Here is a tiny trained network, its code and every weight. The questions are about switching its units off for an input and a class, where a switched-off unit gives its printed mean instead of its output.

import numpy as np


def w(rows, s, z=0):
    codes = np.array(rows[::2]) - 128.0
    scale = np.full(codes.shape[1], s)
    scale[-1] = z or s
    return codes * scale


def f(y):
    return y / 2 * (1 + np.tanh(0.7978845608 * (y + 0.044715 * y**3)))


def log_softmax(a):
    a = a - a.max(-1, keepdims=True)
    return a - np.log(np.exp(a).sum(-1, keepdims=True))


def net(x, mask):
    res = np.array(x, float).reshape(1, 3) / 4 @ E
    y = f(res @ A[0][:, :-1].T + A[0][:, -1])
    res = res + np.where(mask, y, B[0][:, -1]) @ B[0][:, :-1]
    return log_softmax(res[-1] @ U[:, :-1].T + U[:, -1])


A, B = {}, {}
E = w([
[155,6,118,53,116,89,66,115,71,80,131],'x0',
[154,136,143,70,115,140,104,121,63,247,128],'x1',
[84,64,104,101,129,195,146,157,178,166,206],'x2',
],0.015)
A[0] = w([
[109,162,126,135,119,116,149,148,147,79,137,153],'N1',
[116,57,122,129,122,137,128,145,131,113,174,106],'N2',
[116,155,128,164,133,115,135,133,202,6,116,50],'N3',
[115,134,122,155,122,120,131,135,183,44,123,215],'N4',
[112,148,130,164,149,155,156,130,142,140,135,65],'N5',
[152,62,124,92,120,108,109,117,59,100,109,32],'N6',
[154,195,124,111,137,109,162,89,114,166,135,127],'N7',
[133,128,116,98,137,159,130,141,132,94,139,105],'N8',
[154,163,151,142,135,93,115,103,69,59,58,61],'N9',
[132,160,170,102,160,140,123,143,145,79,138,146],'N10',
[135,141,95,134,142,138,103,95,127,153,103,133],'N11',
[148,217,141,124,124,141,119,123,86,174,81,148],'N12',
[93,126,143,147,130,165,107,129,124,128,99,155],'N13',
[123,146,140,174,117,114,130,158,91,170,99,138],'N14',
[141,115,146,91,134,121,122,140,96,208,130,87],'N15',
[108,91,119,129,132,167,131,131,180,187,177,5],'N16',
[111,199,131,155,121,144,148,136,197,146,165,55],'N17',
[131,88,135,118,147,195,147,108,167,170,155,161],'N18',
[123,94,178,103,130,106,148,122,71,109,143,136],'N19',
[129,157,149,142,135,93,113,127,96,117,97,203],'N20',
[136,181,120,148,123,152,160,127,162,144,140,227],'N21',
[142,85,120,111,122,121,128,123,192,78,170,109],'N22',
[113,47,104,127,139,155,145,112,160,85,132,113],'N23',
[111,125,122,108,102,128,109,117,123,189,156,100],'N24',
[99,92,128,107,131,150,136,150,195,187,190,43],'N25',
[127,109,126,109,136,109,109,135,69,108,150,145],'N26',
],0.013,0.011)
B[0] = w([
[149,119,92,119,121,125,106,92,126,131,102,191],'N1',
[73,89,187,110,115,123,108,173,156,138,172,180],'N2',
[144,245,138,139,153,143,154,89,58,145,117,241],'N3',
[168,53,29,120,125,141,130,128,165,141,120,253],'N4',
[140,87,66,115,130,125,79,136,150,120,126,173],'N5',
[177,225,78,162,161,165,163,70,110,127,92,203],'N6',
[84,139,192,122,131,101,106,139,132,100,169,193],'N7',
[118,121,127,99,131,105,119,159,126,160,132,138],'N8',
[159,59,5,139,103,140,120,114,160,143,137,214],'N9',
[143,112,111,145,111,112,108,124,127,109,129,159],'N10',
[109,148,133,138,104,110,139,148,144,107,133,147],'N11',
[76,145,229,92,136,137,146,157,115,113,156,232],'N12',
[130,126,136,124,145,132,135,102,116,110,136,147],'N13',
[102,130,172,98,143,142,107,171,91,144,126,178],'N14',
[151,136,52,167,119,134,135,91,166,103,107,198],'N15',
[162,211,131,141,135,125,129,66,81,120,96,182],'N16',
[144,39,24,122,125,129,144,141,157,129,128,223],'N17',
[130,82,81,126,161,106,133,150,155,105,109,209],'N18',
[153,110,102,169,128,104,168,151,126,120,94,178],'N19',
[124,191,154,139,150,140,142,123,131,147,123,206],'N20',
[168,200,150,149,103,114,118,78,75,135,110,247],'N21',
[87,90,214,98,118,123,110,172,139,122,126,186],'N22',
[70,92,210,122,113,102,116,171,155,138,165,193],'N23',
[165,100,83,147,125,125,124,123,119,123,117,176],'N24',
[185,185,64,150,120,148,145,77,98,128,97,201],'N25',
[130,123,80,111,112,135,101,103,136,142,150,183],'N26',
],0.013,0.018)
U = w([
[130,229,135,150,143,132,156,93,92,126,112,207],'0',
[130,59,67,137,107,124,126,136,198,115,128,2],'1',
[33,137,251,91,116,83,110,213,147,116,187,165],'2',
],0.013,0.0022)

Each question gives the input, the list of numbers given to net, and the class t.
The units are the neurons (one row each of A and B). Each row of codes is followed by its name. A weight is (code - 128) times the scale printed after its matrix; where a second scale follows, it is the last column's (A, B and U).
mask holds one flag per neuron, in row order. A switched-off neuron (its flag False) gives its mean, the last column of its row in B, instead of its output. The means were averaged over made-up inputs and are rounded, as every weight is.
A unit's drop is (log p(t) with every unit on - log p(t) with that unit switched off) / (log p(t) with every unit on - log p(t) with every unit switched off).
most important unit: the unit with the biggest drop
top k neurons: the k neurons with the biggest drops, biggest first
drop of u: that unit's drop, to one decimal
input [3,-8,-7], class 1: top 3 neurons : (N9 N4 N21)
input [-6,7,0], class 2: most important unit : N12
input [3,0,-4], class 1: top 4 neurons : (N3 N21 N9 N16)
input [-8,-3,2], class 1: top 3 neurons : (N17 N5 N4)
input [2,-5,-6], class 1: top 2 neurons : (N9 N4)
input [2,8,2], class 1: top 2 neurons : (N3 N21)
input [-5,0,1], class 1: top 4 neurons : (N3 N17 N6 N16)
input [0,3,5], class 0: top 3 neurons : (N4 N17 N16)
input [4,0,3], class 2: top 3 neurons : (N4 N9 N17)
input [1,-4,-5], class 1: top 4 neurons : (N9 N4 N21 N6)
input [3,-7,-6], class 1: top 2 neurons : (N9 N4)
input [-7,5,-7], class 2: drop of N12 : 0.1
input [3,-8,-6], class 1: drop of N21 : 0.8
input [-3,7,-6], class 2: drop of N2 : 0.0
